The symbols move the units like this.
g: q977->q122, q447->q709, q491->q834, q122->q977, q22->q296, q70->q103, q474->q372, q580->q590, q981->q190, q190->q981, q980->q862, q665->q142, q615->q477, q323->q724, q183->q423, q360->q847, q49->q810, q380->q33, q862->q980, q724->q323, q103->q70, q886->q473, q197->q916, q423->q183, q847->q360, q582->q921, q432->q514, q873->q395, q477->q615, q916->q197, q606->q605, q605->q606, q84->q241, q395->q873, q834->q491, q291->q23, q473->q886, q116->q674, q23->q291, q296->q22, q674->q116, q921->q582, q142->q665, q590->q580, q241->q84, q33->q380, q810->q49, q514->q432, q412->q910, q910->q412, q372->q474, q709->q447
s: q447->q834, q491->q709, q414->q724, q122->q958, q22->q103, q70->q296, q474->q606, q580->q23, q722->q190, q190->q722, q980->q360, q665->q380, q615->q295, q958->q122, q183->q873, q360->q980, q49->q910, q380->q665, q862->q847, q724->q414, q103->q22, q886->q916, q197->q473, q423->q395, q847->q862, q582->q674, q432->q84, q873->q183, q916->q886, q606->q474, q605->q372, q84->q432, q395->q423, q834->q447, q291->q590, q295->q615, q473->q197, q116->q921, q23->q580, q296->q70, q674->q582, q921->q116, q142->q33, q590->q291, q241->q514, q33->q142, q810->q412, q514->q241, q412->q810, q910->q49, q372->q605, q709->q491
z: q977->q847, q447->q423, q491->q873, q414->q810, q122->q360, q22->q241, q70->q432, q474->q674, q580->q197, q190->q760, q980->q958, q665->q477, q615->q142, q323->q910, q958->q980, q183->q709, q360->q122, q724->q412, q103->q514, q886->q291, q197->q580, q423->q447, q847->q977, q582->q606, q432->q70, q873->q491, q477->q665, q916->q590, q606->q582, q605->q921, q84->q296, q395->q834, q834->q395, q291->q886, q760->q190, q295->q33, q473->q23, q116->q372, q23->q473, q296->q84, q674->q474, q921->q605, q142->q615, q590->q916, q241->q22, q33->q295, q810->q414, q514->q103, q412->q724, q910->q323, q372->q116, q709->q183
c: q977->q22, q447->q724, q414->q834, q122->q296, q22->q977, q70->q958, q474->q590, q580->q372, q981->q665, q722->q33, q190->q142, q980->q432, q665->q981, q615->q760, q323->q709, q958->q70, q183->q910, q360->q84, q49->q873, q862->q514, q724->q447, q886->q582, q197->q116, q423->q412, q847->q241, q582->q886, q432->q980, q873->q49, q916->q674, q606->q291, q605->q23, q84->q360, q395->q810, q834->q414, q291->q606, q760->q615, q473->q921, q116->q197, q23->q605, q296->q122, q674->q916, q921->q473, q142->q190, q590->q474, q241->q847, q33->q722, q810->q395, q514->q862, q412->q423, q910->q183, q372->q580, q709->q323
d: q977->q606, q447->q615, q122->q605, q22->q291, q70->q580, q580->q70, q981->q910, q722->q810, q190->q412, q980->q116, q665->q183, q615->q447, q958->q372, q183->q665, q360->q921, q380->q873, q862->q674, q724->q760, q103->q590, q886->q241, q197->q432, q423->q142, q847->q582, q582->q847, q432->q197, q873->q380, q477->q709, q916->q514, q606->q977, q605->q122, q84->q473, q395->q33, q834->q295, q291->q22, q760->q724, q295->q834, q473->q84, q116->q980, q23->q296, q296->q23, q674->q862, q921->q360, q142->q423, q590->q103, q241->q886, q33->q395, q810->q722, q514->q916, q412->q190, q910->q981, q372->q958, q709->q477
v: q447->q23, q491->q590, q414->q372, q122->q760, q22->q477, q70->q295, q580->q834, q981->q847, q722->q980, q190->q360, q980->q722, q665->q241, q615->q296, q323->q606, q183->q886, q360->q190, q49->q674, q380->q514, q724->q605, q886->q183, q197->q395, q423->q473, q847->q981, q582->q910, q432->q33, q873->q916, q477->q22, q916->q873, q606->q323, q605->q724, q84->q142, q395->q197, q834->q580, q291->q709, q760->q122, q295->q70, q473->q423, q116->q810, q23->q447, q296->q615, q674->q49, q921->q412, q142->q84, q590->q491, q241->q665, q33->q432, q810->q116, q514->q380, q412->q921, q910->q582, q372->q414, q709->q291

The rows follow the links: the fewer symbols apart two units are, the more alike their rows tend to be.

Each row is also shifted at random along 3 hidden directions that mean nothing.

One row for each unit, in no order:
Each row is one unit's numbers.
row 1: 22,19,7,-21,-30,30,-7,23,-41,13,44,-30,-30,-11,-21,-12,23,44,-52,6,-23,28,-27,-28,7,-12,-19,-35,5,23,-39,-36,41,-10,-12,25,-25,15,-31
row 2: 62,-9,-19,-43,7,-22,-46,-33,18,53,-10,36,2,42,45,-20,15,-45,39,-9,-27,22,2,18,24,2,-25,4,-8,6,75,-15,15,11,13,-5,32,-3,-19
row 3: -18,-15,48,11,-29,0,-8,12,-49,0,31,-22,-3,-17,-38,2,21,52,-66,24,17,20,-34,33,16,19,-10,-20,-3,30,-79,-1,34,19,-31,28,23,40,-21
row 4: -38,1,41,37,13,-40,36,35,39,-43,-29,-27,5,-52,-8,-2,-74,13,26,14,17,-33,6,-34,-19,-4,-42,-7,-33,-8,-4,14,-23,-19,31,-43,-5,-40,-15
row 5: 0,13,-18,29,9,23,14,-31,5,-20,6,13,37,10,-18,28,27,8,0,5,0,-5,19,16,10,21,48,53,26,-37,-25,24,-45,7,-28,3,-10,9,58
row 6: -2,-5,-41,-32,-2,-38,-58,4,0,53,-34,4,-38,7,21,-21,8,-37,27,0,-17,0,-35,34,-40,-13,-46,-3,4,10,32,-4,7,26,-15,18,49,8,4
row 7: -49,-24,33,8,10,21,-25,7,-1,-34,65,-23,54,21,-3,-11,-26,8,-53,2,16,16,-29,25,82,15,-16,-26,-30,50,17,37,14,19,-18,24,-6,-20,-5
row 8: 51,17,30,-48,19,10,-5,-23,-87,3,15,13,-8,18,30,4,-10,9,-12,-6,4,32,33,3,44,-9,-2,-23,18,-3,42,-15,54,25,19,-6,-14,11,-40
row 9: 104,-37,11,26,9,-15,-51,16,34,6,12,-12,11,-3,-15,-1,39,-29,-1,13,16,24,-42,50,30,42,-44,15,-40,52,-22,40,-29,-9,-15,29,73,9,12
row 10: -19,1,3,-16,-2,53,-2,15,13,5,51,1,11,34,17,-31,-16,-29,-32,-14,-9,-6,-12,-48,54,3,-16,-25,-31,56,32,-19,28,-17,19,8,-31,-39,-36
row 11: 20,-13,17,-25,-8,-5,-22,-19,-40,-53,8,13,39,9,12,40,50,-20,46,2,10,56,46,29,60,38,8,0,-16,-1,3,24,-33,-18,64,1,29,42,-20
row 12: 73,17,-47,7,7,25,28,-40,13,3,-7,39,13,31,0,12,24,0,17,-12,-13,-14,24,-5,-13,-4,61,43,43,-28,2,-2,-26,1,-23,-2,-36,7,43
row 13: -77,30,-32,-19,-12,54,3,-19,-26,70,11,40,-36,58,7,-26,70,-38,1,-24,-45,38,36,-25,17,3,43,40,17,-8,10,-32,17,-8,20,-3,7,24,-8
row 14: -74,8,22,35,-26,14,44,38,-3,-93,19,-45,31,-45,-31,35,-32,32,-10,0,4,-20,-2,-35,-20,-3,16,-3,9,-7,-59,2,-17,-15,-9,20,-49,-6,7
row 15: -27,12,-57,-24,-51,37,-28,29,-11,15,16,-12,-16,3,-16,0,77,-26,5,-26,-39,34,-10,-26,-15,0,5,-1,4,28,-33,-50,1,-50,28,38,12,31,-6
row 16: 8,3,-66,8,-34,-1,-8,-7,5,-21,8,-19,-10,6,-31,27,22,5,17,-12,-28,-7,-16,-17,-71,-21,43,13,68,-19,-49,-9,-12,-15,-26,34,-31,13,48
row 17: 60,6,18,-23,-9,-21,27,13,-23,-51,-32,-32,-4,-39,5,8,-41,37,28,12,-12,-22,17,-30,-52,-45,17,-16,38,-35,-19,-21,16,-9,9,-12,-46,7,0
row 18: 47,18,42,58,34,34,111,-5,24,41,-28,45,-19,-9,-15,-8,-13,19,0,19,19,-7,50,-39,27,57,60,53,-24,-34,-20,10,-9,4,30,-73,-11,-21,0
row 19: 48,28,25,-20,17,-15,63,-55,-24,24,-29,25,-26,0,24,0,-47,28,4,1,3,-11,34,-5,-7,-26,38,5,42,-51,33,-12,17,46,-11,-42,-39,3,0
row 20: 134,-4,-39,40,5,2,13,15,88,18,-21,10,-10,10,-5,-29,12,-45,31,6,-12,-40,-7,-37,-52,2,-5,38,-32,6,-4,-2,-43,-35,20,-13,12,-39,25
row 21: 15,-29,-4,31,15,38,-33,17,34,-15,17,28,20,38,-3,3,39,-45,13,-4,14,18,4,15,70,63,-17,26,-62,39,10,21,-49,-28,37,3,34,-3,-12
row 22: 106,7,10,5,-11,1,39,-7,-14,34,6,-13,-24,-14,-9,6,-25,50,-56,1,-2,-21,-26,0,-61,-29,37,-7,54,-32,-21,4,18,42,-66,4,-27,8,31
row 23: 4,4,-3,1,5,31,-5,34,36,62,24,-8,-42,7,-1,-48,-1,-11,-43,9,-28,-25,-45,-29,-5,-4,-44,-24,-37,45,10,-24,38,-7,-9,3,2,-26,-41
row 24: -31,-19,-26,-8,-43,7,-65,20,-23,-65,34,-40,41,-14,-44,41,72,-3,-7,-3,-4,35,-30,37,22,7,5,-4,-1,43,-69,9,-27,-28,0,61,17,29,11
row 25: -9,-11,-43,-9,-7,-49,-38,-3,40,-31,-29,-14,1,-11,32,12,-17,-6,46,-20,-7,-41,-31,16,-68,-53,-21,-13,31,-14,27,-2,-30,2,-29,17,-17,-17,42
row 26: 60,3,-39,0,28,11,-30,-30,20,114,-10,46,-23,66,34,-53,47,-54,-3,-5,-26,9,-4,28,21,14,3,36,-26,13,47,5,13,20,-26,-5,46,-25,14
row 27: 10,4,19,-30,28,-25,6,-27,29,-18,-8,10,16,11,38,-16,-75,16,9,-10,6,-48,20,0,-5,-33,7,-6,14,-13,59,11,5,30,-20,-28,-55,-37,17
row 28: -7,-5,34,9,-5,-63,33,-23,-43,5,-24,-28,-19,-51,2,41,-39,57,-26,25,24,-3,6,52,-50,-15,1,-6,56,-41,-24,35,18,77,-46,3,4,26,16
row 29: 65,15,-20,-2,-10,-26,34,2,15,35,-73,1,-56,-29,-13,-4,35,-19,65,0,-19,2,28,-22,-68,-28,21,34,32,-60,-4,-20,-10,-9,15,-13,16,19,4
row 30: -85,6,44,15,16,-21,58,-27,-28,4,-21,14,0,-22,9,26,-32,42,-3,6,16,-13,37,19,3,-8,32,7,29,-62,9,18,15,49,-20,-31,-28,15,17
row 31: -1,36,13,-27,4,47,35,-28,-42,80,26,31,-36,30,22,-47,25,22,-55,-10,-16,31,14,-32,34,14,34,0,9,5,11,-35,52,12,2,-19,-11,10,-25
row 32: -41,-24,35,16,3,20,-14,63,14,4,26,-32,13,-23,-22,-26,-11,-1,-41,19,16,4,-45,-3,19,19,-41,-12,-57,62,-40,13,-2,-16,14,6,19,-12,-18
row 33: -20,-24,23,60,1,-8,25,44,55,-70,21,-41,37,-49,-16,-11,-55,23,-27,1,14,-41,-26,-47,-5,2,-35,7,-40,32,-35,25,-25,-22,4,-7,-29,-45,21
row 34: 9,-18,54,11,4,-41,-13,18,-5,-3,-5,-18,3,-33,3,-1,-34,16,-21,28,17,-3,-22,37,7,6,-77,-41,-54,24,-3,21,11,16,22,10,46,-1,-29
row 35: 10,0,-3,31,-3,29,9,-19,-16,49,10,36,-4,32,-10,12,66,-30,-5,0,7,30,17,26,57,70,30,43,-20,-7,9,11,-18,0,17,7,53,33,1
row 36: -44,-18,64,-23,-18,-30,3,3,-72,32,-5,-22,-33,-34,-1,19,-4,44,-17,12,19,32,-1,61,4,6,-24,-27,14,-6,-22,24,39,36,1,5,58,37,-36
row 37: 35,-2,1,-15,12,-35,-2,23,35,-84,-8,-21,26,-22,2,-16,-65,13,18,3,-4,-45,-16,-37,-48,-41,-39,-35,-11,5,14,-22,-4,-19,14,-12,-62,-42,-8
row 38: -22,9,33,20,9,51,24,8,-33,-18,59,-2,16,14,-19,2,14,21,-43,14,17,39,27,-21,81,41,20,-1,-33,9,-23,8,13,-22,29,-1,2,10,-27
row 39: -22,15,-38,-58,-13,-1,-47,-25,-56,16,-13,31,-9,33,12,12,49,-24,27,-19,-21,45,21,20,22,-12,17,-4,29,-25,30,-18,15,22,8,19,19,33,-13
row 40: 32,29,-6,15,17,47,67,-9,-3,-9,18,12,-1,12,-10,-13,-20,33,-16,2,-5,-20,36,-59,-1,-6,36,18,34,-16,-4,-16,2,1,2,-17,-66,-24,6
row 41: -30,0,-57,4,16,10,-25,-34,52,-3,11,15,34,52,14,-11,3,-5,10,-22,-4,-30,-28,15,-24,-11,25,20,21,-5,24,3,-29,11,-57,17,-47,-25,73
row 42: -37,29,-34,-69,-26,13,-24,34,-29,-16,-23,-10,-21,-8,7,14,50,-36,61,-16,-34,46,15,-42,-15,-18,-25,-7,3,0,-17,-55,-2,-64,58,16,21,34,-47
row 43: 21,11,-6,36,34,10,53,-12,54,38,8,33,2,21,13,-47,-53,-11,-13,-8,-10,-44,3,-51,5,-5,13,24,-8,3,41,-6,-4,6,-5,-45,-60,-46,20
row 44: 8,-14,29,-66,-12,-18,-38,41,-6,-29,16,-25,0,-25,26,-23,-37,-12,-7,-14,-8,-16,-39,-13,3,-39,-60,-66,-37,38,20,-30,29,-17,22,7,-2,-21,-38
row 45: -97,21,9,-40,-17,-3,29,25,-58,43,-17,-11,-77,-28,13,-24,-4,8,-4,0,-26,17,-2,-45,-30,-21,-27,-46,24,-3,-14,-50,66,-9,9,-8,-2,29,-54
row 46: -137,-15,35,-27,13,-28,-43,-4,-22,-36,11,-3,58,20,35,8,-34,13,-27,0,31,12,-6,45,47,2,-46,-45,-15,19,37,19,27,24,-9,3,3,-8,-16
row 47: -2,6,46,-19,0,11,15,-15,-58,-13,16,8,18,-13,14,21,-11,20,-11,18,35,43,34,18,70,29,2,-13,-12,-10,10,14,25,16,43,-12,25,28,-53
row 48: -8,7,-13,58,-13,18,28,32,29,-68,-7,-25,18,-39,-59,33,38,-7,40,-2,5,-6,28,-36,-33,21,21,55,10,-19,-70,11,-63,-46,29,3,-1,10,17
row 49: -30,-20,-4,-14,6,-54,-57,7,1,11,-21,-15,-6,-10,19,16,14,-35,25,-2,9,17,-15,69,-15,10,-61,-13,-37,15,21,24,-18,10,-1,22,76,16,-7
row 50: 33,13,8,19,-3,-48,20,-21,-5,-12,-54,-7,-16,-34,-25,48,14,14,46,13,13,10,19,26,-44,-7,15,32,13,-44,-24,30,-47,8,-11,-9,33,19,23
row 51: -1,-20,28,55,35,6,28,-21,32,-29,10,5,57,19,6,-13,-56,11,-29,9,30,-25,-12,-1,29,13,19,13,-17,-12,15,35,-23,27,-41,-22,-42,-22,39
row 52: -58,4,4,-12,-26,-29,-27,-5,-30,7,-17,-18,-21,-16,-12,22,61,-15,31,4,8,43,13,40,-16,11,-9,17,12,-15,-21,-2,-4,5,13,20,64,44,-8
row 53: -27,-32,-26,59,0,-42,-34,0,61,-15,-9,-24,23,-10,-25,0,-3,-2,-11,-3,1,-29,-35,45,-43,8,-6,33,10,-12,-28,58,-50,22,-66,28,27,-20,78
row 54: 31,-20,-36,-13,-15,30,-38,45,50,-3,13,4,-11,13,-21,-40,42,-60,12,-7,-21,7,-23,-47,6,3,-40,14,-48,51,-10,-33,-9,-70,41,26,12,-20,-17
row 55: 2,29,-25,-16,11,-18,33,-40,7,53,-44,39,-25,30,10,9,27,-12,63,-4,-13,-13,43,-18,-41,-16,38,40,47,-69,45,4,-18,11,2,-31,-21,6,11
row 56: 108,-5,9,35,16,4,33,34,59,-11,-12,-30,-13,-20,-14,-38,-58,0,-11,-14,-12,-48,-27,-60,-24,-5,-25,-7,-33,12,-7,-28,-7,-36,-9,-25,-36,-43,-5
row 57: -30,-8,24,-50,26,-22,-21,-27,-25,55,16,30,-17,35,40,-39,-28,-1,-14,-2,8,-18,-4,29,28,-20,-26,-31,-5,23,71,-11,47,36,-11,-10,-11,-8,-6

Some units, each with its row:
q873 row 28
q395 row 14
q22 row 6
q724 row 43
q606 row 57
q414 row 51
q380 row 50
q84 row 15
q116 row 38
q886 row 45
q296 row 54
q103 row 49
q615 row 20
q291 row 44
q23 row 23
q810 row 18
q70 row 9
q142 row 16
q847 row 39
q122 row 26

Row, symbols taken left to right, then the row they reach:
row 36 g: row 3
row 31 s d: row 35
row 52 g v: row 48
row 29 d g: row 22
row 19 g d d: row 40
row 12 v: row 13
row 33 v g: row 34
row 27 c z: row 17
row 5 c z: row 53
row 7 g: row 46
row 11 g c: row 24
row 1 z s: row 32
row 55 d v: row 8
row 56 c v: row 10
row 2 c z: row 42
row 21 s v: row 41

